Here is a tiny trained network, its code and every weight. The questions are about switching its units off for an input and a target symbol, where a switched-off unit gives its printed mean instead of its output.

import numpy as np


def w(rows, s, z=0):
    codes = np.array(rows[::2]) - 128.0
    scale = np.full(codes.shape[1], s)
    scale[-1] = z or s
    return codes * scale


def norm(h):
    return h / np.sqrt((h * h).mean(-1, keepdims=True) + 1e-5)


def f(y):
    return y / 2 * (1 + np.tanh(0.7978845608 * (y + 0.044715 * y**3)))


def softmax(a):
    e = np.exp(a - a.max(-1, keepdims=True))
    return e / e.sum(-1, keepdims=True)


def log_softmax(a):
    a = a - a.max(-1, keepdims=True)
    return a - np.log(np.exp(a).sum(-1, keepdims=True))


def net(x, mask):
    ids = ['ΓΣαβθλμξπτφψ'.index(c) for c in x.split()]
    T = len(ids)
    res = E[ids] + P[:T]
    u = 0
    for l in range(2):
        q, k, v = (norm(res) @ M[l].T for M in (Q, K, V))
        z = softmax(np.where(np.tri(T) > 0, q @ k.T / 2**0.5, -1e9)) @ v
        res = res + np.where(mask[u], z, O[l][:, -1]) @ O[l][:, :-1]
        u += 1
        y = f(norm(res) @ A[l][:, :-1].T + A[l][:, -1])
        res = res + np.where(mask[u : u + 12], y, B[l][:, -1]) @ B[l][:, :-1]
        u += 12
    return log_softmax(norm(res)[-1] @ U[:, :-1].T + U[:, -1])


Q, K, V, O, A, B = {}, {}, {}, {}, {}, {}
E = w([
[189,114,161,111,254,105,129,151,167,106,205],'Γ',
[152,174,159,131,89,149,96,41,169,116,144],'Σ',
[132,95,108,119,104,50,98,219,119,75,177],'α',
[201,190,100,117,73,137,140,93,180,151,129],'β',
[78,114,175,171,102,121,64,112,136,60,178],'θ',
[82,164,122,153,88,141,99,77,131,46,143],'λ',
[136,122,139,163,64,162,207,107,145,121,170],'μ',
[174,46,193,139,169,94,169,120,143,116,61],'ξ',
[195,117,131,139,70,106,101,154,49,141,101],'π',
[109,142,180,163,160,122,143,150,46,155,62],'τ',
[123,121,69,146,113,177,97,183,101,169,133],'φ',
[122,73,124,191,128,158,65,167,176,131,106],'ψ',
],0.028)
P = w([
[249,187,147,133,223,226,119,127,106,44,180],'0',
[240,213,143,149,159,176,138,161,118,84,167],'1',
[213,197,155,131,152,186,150,176,117,99,153],'2',
[198,181,135,165,128,155,134,142,128,102,157],'3',
[176,174,134,172,113,143,131,135,129,109,153],'4',
[159,163,124,170,98,136,124,125,131,113,142],'5',
[142,151,113,173,90,124,129,122,133,120,134],'6',
[129,145,119,160,70,122,136,107,144,135,128],'7',
[110,132,111,156,63,115,130,108,136,140,112],'8',
[100,129,105,146,50,110,138,86,148,156,100],'9',
[80,112,102,109,33,100,141,80,154,162,87],'10',
[69,98,94,135,30,87,145,80,158,179,76],'11',
[55,75,79,123,21,76,136,54,160,197,64],'12',
],0.015)
Q[0] = w([
[54,124,63,82,254,138,165,101,192,153,193],'L0H1',
[164,92,116,176,51,41,113,80,165,108,125],'L0H1',
],0.014)
K[0] = w([
[244,215,167,59,182,90,138,101,160,21,228],'L0H1',
[56,75,127,70,2,28,131,75,143,228,46],'L0H1',
],0.0079)
V[0] = w([
[140,97,119,122,91,174,55,119,3,171,134],'L0H1',
[33,249,93,94,183,80,88,123,208,151,200],'L0H1',
],0.0053)
O[0] = w([
[77,159,203,85,212,52,174,248,176,137,120,198],'L0H1',
[61,154,136,135,218,99,83,99,134,162,214,3],'L0H1',
],0.015,0.0077)
A[0] = w([
[133,139,112,53,113,59,179,168,32,108,131,151],'L0N1',
[132,251,140,143,154,123,144,87,147,215,39,153],'L0N2',
[170,89,23,47,187,82,128,119,220,175,227,45],'L0N3',
[92,107,104,146,63,117,175,189,116,139,159,158],'L0N4',
[70,84,150,157,142,104,76,124,117,152,136,74],'L0N5',
[210,48,152,114,225,76,144,57,157,157,136,119],'L0N6',
[68,164,141,87,154,128,119,69,152,101,150,103],'L0N7',
[197,149,106,2,165,119,135,80,53,104,197,2],'L0N8',
[82,95,159,70,142,129,149,159,155,156,134,76],'L0N9',
[117,125,104,19,84,116,142,151,184,94,176,79],'L0N10',
[37,198,70,138,149,150,82,202,106,182,146,114],'L0N11',
[235,121,127,101,81,149,184,86,141,180,106,142],'L0N12',
],0.0085,0.0048)
B[0] = w([
[102,111,110,181,118,149,84,59,134,124,198,228],'L0N1',
[94,46,118,192,72,106,99,159,53,89,189,181],'L0N2',
[151,193,107,131,243,118,111,106,140,109,221,141],'L0N3',
[109,184,150,136,138,148,88,35,190,133,159,242],'L0N4',
[164,185,95,200,107,137,103,57,157,115,121,134],'L0N5',
[215,167,118,21,136,120,186,115,109,77,187,144],'L0N6',
[132,209,135,100,202,103,117,143,173,142,121,142],'L0N7',
[177,74,114,35,143,139,254,157,110,111,62,131],'L0N8',
[153,105,86,132,78,120,77,64,54,130,113,131],'L0N9',
[107,156,184,228,79,140,152,68,127,116,88,146],'L0N10',
[155,127,74,74,70,181,209,184,128,199,120,150],'L0N11',
[41,130,177,136,177,73,71,161,141,102,180,254],'L0N12',
],0.0079,0.006)
Q[1] = w([
[86,150,90,168,223,124,62,99,77,180,191],'L1H1',
[50,201,143,246,52,145,83,173,168,145,106],'L1H1',
],0.013)
K[1] = w([
[170,234,129,157,170,155,112,107,161,68,217],'L1H1',
[6,90,85,135,67,132,156,91,185,154,56],'L1H1',
],0.011)
V[1] = w([
[167,98,82,84,98,151,114,160,248,163,166],'L1H1',
[95,142,108,90,105,127,225,117,48,132,162],'L1H1',
],0.012)
O[1] = w([
[109,114,138,6,178,185,90,167,116,75,129,101],'L1H1',
[102,240,145,211,103,99,121,149,49,45,99,2],'L1H1',
],0.02,0.0053)
A[1] = w([
[109,178,146,167,137,94,76,85,117,101,165,129],'L1N1',
[185,93,156,83,119,83,255,152,179,83,44,1],'L1N2',
[78,184,185,136,182,79,102,180,88,123,87,174],'L1N3',
[125,203,96,84,141,200,128,113,98,201,138,132],'L1N4',
[127,99,149,140,101,153,100,135,160,119,81,109],'L1N5',
[115,166,135,135,182,59,160,63,132,127,168,56],'L1N6',
[109,119,131,200,114,114,147,128,138,155,138,63],'L1N7',
[166,102,170,105,109,91,194,164,141,74,58,58],'L1N8',
[135,139,90,133,94,165,92,92,135,149,95,116],'L1N9',
[169,84,137,120,116,142,97,92,106,113,115,111],'L1N10',
[118,154,16,102,133,189,119,174,97,138,153,134],'L1N11',
[106,108,96,154,111,122,103,93,173,122,184,70],'L1N12',
],0.019,0.0092)
B[1] = w([
[94,87,139,104,127,135,211,112,93,113,99,172],'L1N1',
[173,156,225,84,80,56,69,229,70,121,110,247],'L1N2',
[100,190,91,103,153,160,115,91,251,69,156,189],'L1N3',
[79,136,145,206,89,141,85,119,60,207,28,156],'L1N4',
[201,143,112,131,127,110,159,154,74,119,133,214],'L1N5',
[189,152,77,103,195,81,89,186,99,100,69,146],'L1N6',
[173,115,62,68,143,153,108,136,172,119,62,188],'L1N7',
[101,142,215,112,125,26,74,136,108,125,101,230],'L1N8',
[154,118,111,147,152,164,112,191,109,99,193,147],'L1N9',
[93,154,95,139,53,128,116,144,138,108,112,177],'L1N10',
[57,110,107,185,149,96,167,179,129,194,81,175],'L1N11',
[111,184,145,135,179,131,113,132,83,141,154,200],'L1N12',
],0.016,0.013)
U = w([
[179,190,66,29,191,128,125,126,50,101,112,36],'Γ',
[123,126,128,108,114,140,94,114,111,94,135,3],'Σ',
[81,189,104,62,97,124,62,118,210,2,137,35],'α',
[151,167,148,94,98,198,25,36,86,114,86,48],'β',
[171,168,57,116,28,206,72,187,83,66,186,54],'θ',
[69,48,109,164,143,80,103,181,121,49,191,10],'λ',
[149,118,86,166,74,69,157,56,183,102,118,224],'μ',
[131,140,220,77,74,63,69,152,92,113,120,165],'ξ',
[74,116,187,99,97,151,221,77,39,94,183,196],'π',
[159,31,105,19,86,188,118,132,149,114,119,163],'τ',
[26,187,115,116,89,188,107,191,89,185,121,99],'φ',
[98,142,158,161,143,100,68,59,141,168,226,225],'ψ',
],0.0063,0.0027)

Each question gives the input, a string of symbols that net reads in full, and the target symbol t.
The units are the heads (2 rows each of Q, K, V and O) and the neurons (one row each of A and B). Each row of codes is followed by its name. A weight is (code - 128) times the scale printed after its matrix; where a second scale follows, it is the last column's (O, A, B and U).
mask holds one flag per unit, layer by layer, with each layer's heads first. A switched-off unit (its flag False) gives its mean, the last column of its rows in O or B, instead of its output. The means were averaged over made-up inputs and are rounded, as every weight is.
A unit's drop is (log p(t) with every unit on - log p(t) with that unit switched off) / (log p(t) with every unit on - log p(t) with every unit switched off).
The circuit of an input: a set's keep is (log p(t) with only the set's units on - log p(t) with every unit switched off) / (log p(t) with every unit on - log p(t) with every unit switched off). Starting from the 12 units with the biggest drops (on a tie, the unit counted first), units are removed one at a time, each time the one whose removal leaves the highest keep (on an exact tie, the one counted first), for as long as the keep stays at least 0.8.
units of the circuit, in order: the units of the circuit, biggest drop first
most important unit: the unit with the biggest drop
top k neurons: the k neurons with the biggest drops, biggest first
top k neurons in layer l: the k neurons of layer l with the biggest drops, biggest first
input α θ π Σ α ξ Σ, target θ: units of the circuit, in order -> L0H1, L1N9
input θ ξ μ, target θ: units of the circuit, in order -> L0H1, L1N8
input θ θ ξ θ θ θ α, target ψ: units of the circuit, in order -> L1H1, L0H1, L1N12, L1N2
input θ τ ξ ξ τ θ φ θ τ, target α: top 3 neurons -> L1N3, L0N11, L0N2
input π μ π ξ λ ξ π θ α β Γ θ Σ, target ψ: units of the circuit, in order -> L0H1, L1N2, L1N12
input τ φ Σ θ τ τ φ τ λ θ ξ φ λ, target α: most important unit -> L1H1
input ξ ξ θ μ θ, target π: units of the circuit, in order -> L0H1, L1N1, L1N2
input ψ π μ θ θ ξ μ, target θ: units of the circuit, in order -> L0H1, L1N9
input ψ α θ Σ θ μ β, target π: top 3 neurons -> L1N1, L0N12, L1N2
input α π θ θ ξ φ θ π θ θ τ λ, target μ: units of the circuit, in order -> L1H1, L1N2
input λ Σ β π θ ξ τ π, target μ: units of the circuit, in order -> L1H1, L1N2
input φ π θ θ Γ θ θ, target ψ: units of the circuit, in order -> L1H1, L1N12, L1N2
input θ τ π β θ Σ α β π ξ θ Σ, target θ: units of the circuit, in order -> L1N8, L1N9
input θ μ α β, target π: most important unit -> L0H1
input Σ θ π θ θ λ, target Γ: top 2 neurons in layer 0 -> L0N11, L0N8
input θ θ λ θ ξ τ θ β, target μ: top 2 neurons -> L1N2, L0N6
input Σ Σ Σ θ φ Σ, target α: units of the circuit, in order -> L0N11, L1H1, L1N3, L0H1
input τ π φ θ θ π θ μ φ θ θ, target α: top 2 neurons -> L1N3, L0N1
input β θ λ, target Γ: top 2 neurons -> L1N6, L0N4
input π π τ α ξ π θ θ φ θ, target α: units of the circuit, in order -> L1N3, L1H1, L0N11
input θ θ α π β Σ ξ θ λ, target θ: most important unit -> L0H1
input θ α θ θ, target ψ: units of the circuit, in order -> L1H1, L0H1, L1N2
input λ θ ξ θ π θ π θ α β, target ψ: units of the circuit, in order -> L0N12, L0H1, L1N2, L1N12
input π θ φ β θ β θ φ θ ψ τ, target τ: top 2 neurons -> L0N2, L0N1
input μ θ α, target π: top 3 neurons -> L0N10, L1N1, L0N4
input τ θ ξ θ ξ θ α ξ α β θ Γ μ, target π: top 2 neurons -> L0N12, L1N2
input θ π θ θ β ξ π θ θ ψ λ, target τ: most important unit -> L1H1
input π θ π ξ α π θ θ φ φ, target φ: top 3 neurons -> L1N11, L1N4, L0N11
input θ λ ξ λ θ Σ, target Γ: top 2 neurons -> L1N12, L0N4
